Here is a tiny trained network, its code and every weight. The questions are about switching its units off for an input and a class, where a switched-off unit gives its printed mean instead of its output.

import numpy as np


def w(rows, s, z=0):
    codes = np.array(rows[::2]) - 128.0
    scale = np.full(codes.shape[1], s)
    scale[-1] = z or s
    return codes * scale


def f(y):
    return np.maximum(y, 0)


def log_softmax(a):
    a = a - a.max(-1, keepdims=True)
    return a - np.log(np.exp(a).sum(-1, keepdims=True))


def net(x, mask):
    res = np.array(x, float).reshape(1, 6) / 4 @ E
    y = f(res @ A[0][:, :-1].T + A[0][:, -1])
    res = res + np.where(mask, y, B[0][:, -1]) @ B[0][:, :-1]
    return log_softmax(res[-1] @ U[:, :-1].T + U[:, -1])


A, B = {}, {}
E = w([
[149,128,145,46,119,207,125,153,105,165,176,80],'x0',
[106,179,169,93,114,124,193,204,165,148,80,156],'x1',
[126,95,143,101,124,79,130,104,56,144,144,167],'x2',
[190,162,132,94,128,118,203,86,97,5,193,90],'x3',
[138,164,97,131,165,88,86,105,140,96,139,159],'x4',
[109,93,51,199,91,136,162,119,105,99,131,136],'x5',
],0.011)
A[0] = w([
[115,165,125,111,83,253,141,146,188,68,122,10,188],'neuron 0',
[203,208,151,208,141,174,178,146,97,174,114,49,153],'neuron 1',
[61,160,103,219,118,99,147,155,130,168,56,209,253],'neuron 2',
[65,125,89,191,148,157,99,167,77,101,179,137,151],'neuron 3',
[214,137,137,30,223,118,148,112,64,155,174,52,200],'neuron 4',
[212,151,181,12,121,170,125,62,85,118,176,41,181],'neuron 5',
[174,210,194,67,221,98,178,250,92,155,143,128,168],'neuron 6',
[171,217,234,52,120,111,181,152,108,152,134,121,181],'neuron 7',
[140,132,67,211,120,152,109,75,142,187,75,182,204],'neuron 8',
[64,192,127,160,142,207,193,201,156,100,135,55,188],'neuron 9',
],0.0059,0.0035)
B[0] = w([
[130,118,99,134,125,214,154,152,176,161,163,104,210],'neuron 0',
[123,146,157,167,153,162,167,93,166,98,139,99,165],'neuron 1',
[88,108,109,147,193,21,110,76,121,133,22,147,226],'neuron 2',
[160,144,82,176,160,53,146,124,167,87,121,120,163],'neuron 3',
[158,36,211,50,47,171,142,101,117,115,206,126,230],'neuron 4',
[191,109,164,63,11,254,160,141,175,76,209,110,249],'neuron 5',
[158,144,113,76,111,133,139,181,189,91,54,194,217],'neuron 6',
[148,202,225,23,130,140,185,208,90,77,134,125,221],'neuron 7',
[124,32,50,136,169,47,92,109,133,146,118,146,195],'neuron 8',
[73,179,112,154,156,193,135,124,217,109,130,158,195],'neuron 9',
],0.0086,0.011)
U = w([
[21,165,79,255,178,188,210,182,211,143,119,71,107],'0',
[74,233,183,60,166,139,178,202,127,95,46,179,21],'1',
[68,54,13,188,216,24,69,73,57,105,96,160,254],'2',
[231,153,192,56,25,236,167,161,148,84,213,110,114],'3',
],0.0064,0.00089)

Each question gives the input, the list of numbers given to net, and the class t.
The units are the neurons (one row each of A and B). Each row of codes is followed by its name. A weight is (code - 128) times the scale printed after its matrix; where a second scale follows, it is the last column's (A, B and U).
mask holds one flag per neuron, in row order. A switched-off neuron (its flag False) gives its mean, the last column of its row in B, instead of its output. The means were averaged over made-up inputs and are rounded, as every weight is.
A unit's drop is (log p(t) with every unit on - log p(t) with that unit switched off) / (log p(t) with every unit on - log p(t) with every unit switched off).
The circuit of an input: a set's keep is (log p(t) with only the set's units on - log p(t) with every unit switched off) / (log p(t) with every unit on - log p(t) with every unit switched off). Starting from all 10 units, units are removed one at a time, each time the one whose removal leaves the highest keep (on an exact tie, the one counted first), for as long as the keep stays at least 0.8.
units of the circuit, in order: the units of the circuit, biggest drop first
top k neurons: the k neurons with the biggest drops, biggest first
drop when u is switched off: that unit's drop, to one decimal
input [1,8,8,-7,-5,4], class 2: units of the circuit, in order => [neuron 2; neuron 5]
input [7,-4,-5,-6,-8,1], class 0: units of the circuit, in order => [neuron 4; neuron 7]
input [5,2,3,-6,-3,-2], class 1: units of the circuit, in order => [neuron 5]
input [-2,-6,1,2,1,0], class 2: units of the circuit, in order => [neuron 7; neuron 5]
input [-1,5,-8,-6,7,0], class 2: units of the circuit, in order => [neuron 2; neuron 8]
input [0,4,-4,4,2,4], class 0: top 2 neurons => [neuron 5; neuron 4]
input [2,7,-7,-4,-8,-4], class 1: top 2 neurons => [neuron 7; neuron 6]
input [-8,1,-3,6,0,-4], class 1: top 2 neurons => [neuron 5; neuron 4]
input [-2,8,-3,8,2,7], class 0: drop when neuron 5 is switched off => 0.2
input [5,-2,-7,-8,5,-1], class 0: drop when neuron 0 is switched off => 0.2
input [0,1,5,-1,-6,3], class 2: drop when neuron 2 is switched off => 0.0
